Here is a tiny trained network, its code and every weight. The questions are about switching its units off for an input and a class, where a switched-off unit gives its printed mean instead of its output.

import numpy as np


def w(rows, s, z=0):
    codes = np.array(rows[::2]) - 128.0
    scale = np.full(codes.shape[1], s)
    scale[-1] = z or s
    return codes * scale


def f(y):
    return np.maximum(y, 0)


def log_softmax(a):
    a = a - a.max(-1, keepdims=True)
    return a - np.log(np.exp(a).sum(-1, keepdims=True))


def net(x, mask):
    res = np.array(x, float).reshape(1, 4) / 4 @ E
    y = f(res @ A[0][:, :-1].T + A[0][:, -1])
    res = res + np.where(mask, y, B[0][:, -1]) @ B[0][:, :-1]
    return log_softmax(res[-1] @ U[:, :-1].T + U[:, -1])


A, B = {}, {}
E = w([
[92,176,58,162,236,188],'x0',
[61,47,137,211,163,131],'x1',
[141,56,16,60,128,137],'x2',
[102,169,9,195,45,83],'x3',
],0.012)
A[0] = w([
[106,168,123,135,161,129,69],'neuron 0',
[124,164,156,150,144,132,111],'neuron 1',
[113,83,151,143,146,143,81],'neuron 2',
[134,91,160,73,170,193,41],'neuron 3',
[113,63,121,145,157,117,98],'neuron 4',
[92,136,85,110,159,188,75],'neuron 5',
[124,94,158,123,69,116,103],'neuron 6',
[93,200,87,153,142,178,108],'neuron 7',
[4,77,129,180,128,110,87],'neuron 8',
[115,198,164,171,126,120,93],'neuron 9',
[88,127,59,158,86,83,96],'neuron 10',
[182,72,150,139,77,81,110],'neuron 11',
[157,179,122,80,124,119,146],'neuron 12',
[173,201,95,94,133,95,54],'neuron 13',
[111,54,125,176,137,133,101],'neuron 14',
[117,177,127,149,146,166,81],'neuron 15',
[101,160,193,127,151,133,170],'neuron 16',
[123,136,107,137,194,174,89],'neuron 17',
[130,64,81,81,148,126,113],'neuron 18',
[123,171,85,149,99,116,66],'neuron 19',
[180,110,95,89,127,145,127],'neuron 20',
[119,154,85,195,54,144,5],'neuron 21',
[152,135,107,156,88,57,86],'neuron 22',
[177,61,183,97,116,171,102],'neuron 23',
[189,183,131,74,140,150,103],'neuron 24',
[131,181,199,186,93,116,146],'neuron 25',
],0.014,0.0026)
B[0] = w([
[80,100,116,79,141,90,170],'neuron 0',
[147,59,40,176,103,146,183],'neuron 1',
[171,236,203,107,80,205,178],'neuron 2',
[253,106,205,221,215,68,241],'neuron 3',
[106,161,177,124,34,182,185],'neuron 4',
[50,60,106,107,184,105,204],'neuron 5',
[4,108,118,45,189,35,200],'neuron 6',
[47,123,151,105,169,100,214],'neuron 7',
[110,191,178,101,71,193,232],'neuron 8',
[162,20,52,201,71,175,209],'neuron 9',
[228,129,164,218,169,96,229],'neuron 10',
[6,98,93,71,170,82,222],'neuron 11',
[21,134,195,160,26,171,203],'neuron 12',
[96,153,171,134,82,171,200],'neuron 13',
[75,199,175,107,60,179,196],'neuron 14',
[76,101,99,71,131,93,180],'neuron 15',
[169,98,99,194,81,92,229],'neuron 16',
[66,146,95,114,197,62,214],'neuron 17',
[161,3,67,213,37,224,217],'neuron 18',
[179,132,218,203,152,73,190],'neuron 19',
[126,120,70,175,77,193,200],'neuron 20',
[193,155,183,213,188,97,212],'neuron 21',
[79,131,172,207,186,63,194],'neuron 22',
[145,121,131,174,222,91,248],'neuron 23',
[90,209,211,151,87,178,226],'neuron 24',
[101,33,79,156,80,184,251],'neuron 25',
],0.0066,0.013)
U = w([
[217,136,190,186,213,77,115],'0',
[148,14,2,173,59,175,107],'1',
[76,252,212,108,58,195,112],'2',
[9,90,94,81,211,39,100],'3',
[131,129,103,132,129,114,254],'4',
[218,224,134,15,123,102,81],'5',
[229,151,77,42,130,85,88],'6',
],0.0095,0.0096)

Each question gives the input, the list of numbers given to net, and the class t.
The units are the neurons (one row each of A and B). Each row of codes is followed by its name. A weight is (code - 128) times the scale printed after its matrix; where a second scale follows, it is the last column's (A, B and U).
mask holds one flag per neuron, in row order. A switched-off neuron (its flag False) gives its mean, the last column of its row in B, instead of its output. The means were averaged over made-up inputs and are rounded, as every weight is.
A unit's drop is (log p(t) with every unit on - log p(t) with that unit switched off) / (log p(t) with every unit on - log p(t) with every unit switched off).
The circuit of an input: a set's keep is (log p(t) with only the set's units on - log p(t) with every unit switched off) / (log p(t) with every unit on - log p(t) with every unit switched off). Starting from the 12 units with the biggest drops (on a tie, the unit counted first), units are removed one at a time, each time the one whose removal leaves the highest keep (on an exact tie, the one counted first), for as long as the keep stays at least 0.8.
circuit, biggest first: the units of the circuit, biggest drop first
most important unit: the unit with the biggest drop
k most important neurons: the k neurons with the biggest drops, biggest first
drop when u is switched off: that unit's drop, to one decimal
input [-2,8,6,5], class 2: circuit, biggest first -> (neuron 8; neuron 14)
input [-8,3,-7,-2], class 3: most important unit -> neuron 6
input [6,7,6,3], class 2: circuit, biggest first -> (neuron 8; neuron 14)
input [2,-5,-5,2], class 1: 3 most important neurons -> (neuron 9; neuron 25; neuron 8)
input [-6,0,-5,-4], class 3: circuit, biggest first -> (neuron 6; neuron 11)
input [6,1,-6,-3], class 1: circuit, biggest first -> (neuron 9; neuron 1)
input [3,5,-8,8], class 0: 4 most important neurons -> (neuron 21; neuron 10; neuron 19; neuron 18)
input [-6,-5,3,6], class 0: 2 most important neurons -> (neuron 10; neuron 21)
input [8,8,-3,0], class 2: 2 most important neurons -> (neuron 8; neuron 14)
input [-3,-8,5,-5], class 2: 2 most important neurons -> (neuron 24; neuron 12)
input [4,4,1,4], class 0: 2 most important neurons -> (neuron 10; neuron 21)
input [-2,-6,0,-4], class 2: 2 most important neurons -> (neuron 24; neuron 12)
input [-7,-1,-6,3], class 3: 3 most important neurons -> (neuron 6; neuron 11; neuron 18)
input [8,-2,2,7], class 3: 2 most important neurons -> (neuron 7; neuron 5)
input [-2,-6,2,-5], class 2: 3 most important neurons -> (neuron 24; neuron 12; neuron 10)
input [-4,-8,7,-1], class 2: most important unit -> neuron 24
input [0,-3,-4,5], class 0: 3 most important neurons -> (neuron 21; neuron 19; neuron 18)
input [6,6,-4,-1], class 2: 3 most important neurons -> (neuron 8; neuron 2; neuron 14)
input [-2,6,7,-8], class 0: 3 most important neurons -> (neuron 3; neuron 23; neuron 25)
input [-7,-4,-7,-4], class 1: circuit, biggest first -> (neuron 25)
input [3,6,0,8], class 0: drop when neuron 1 is switched off -> 0.0
input [-6,1,-8,-6], class 1: drop when neuron 9 is switched off -> 0.1
input [3,0,-4,2], class 1: drop when neuron 11 is switched off -> 0.1
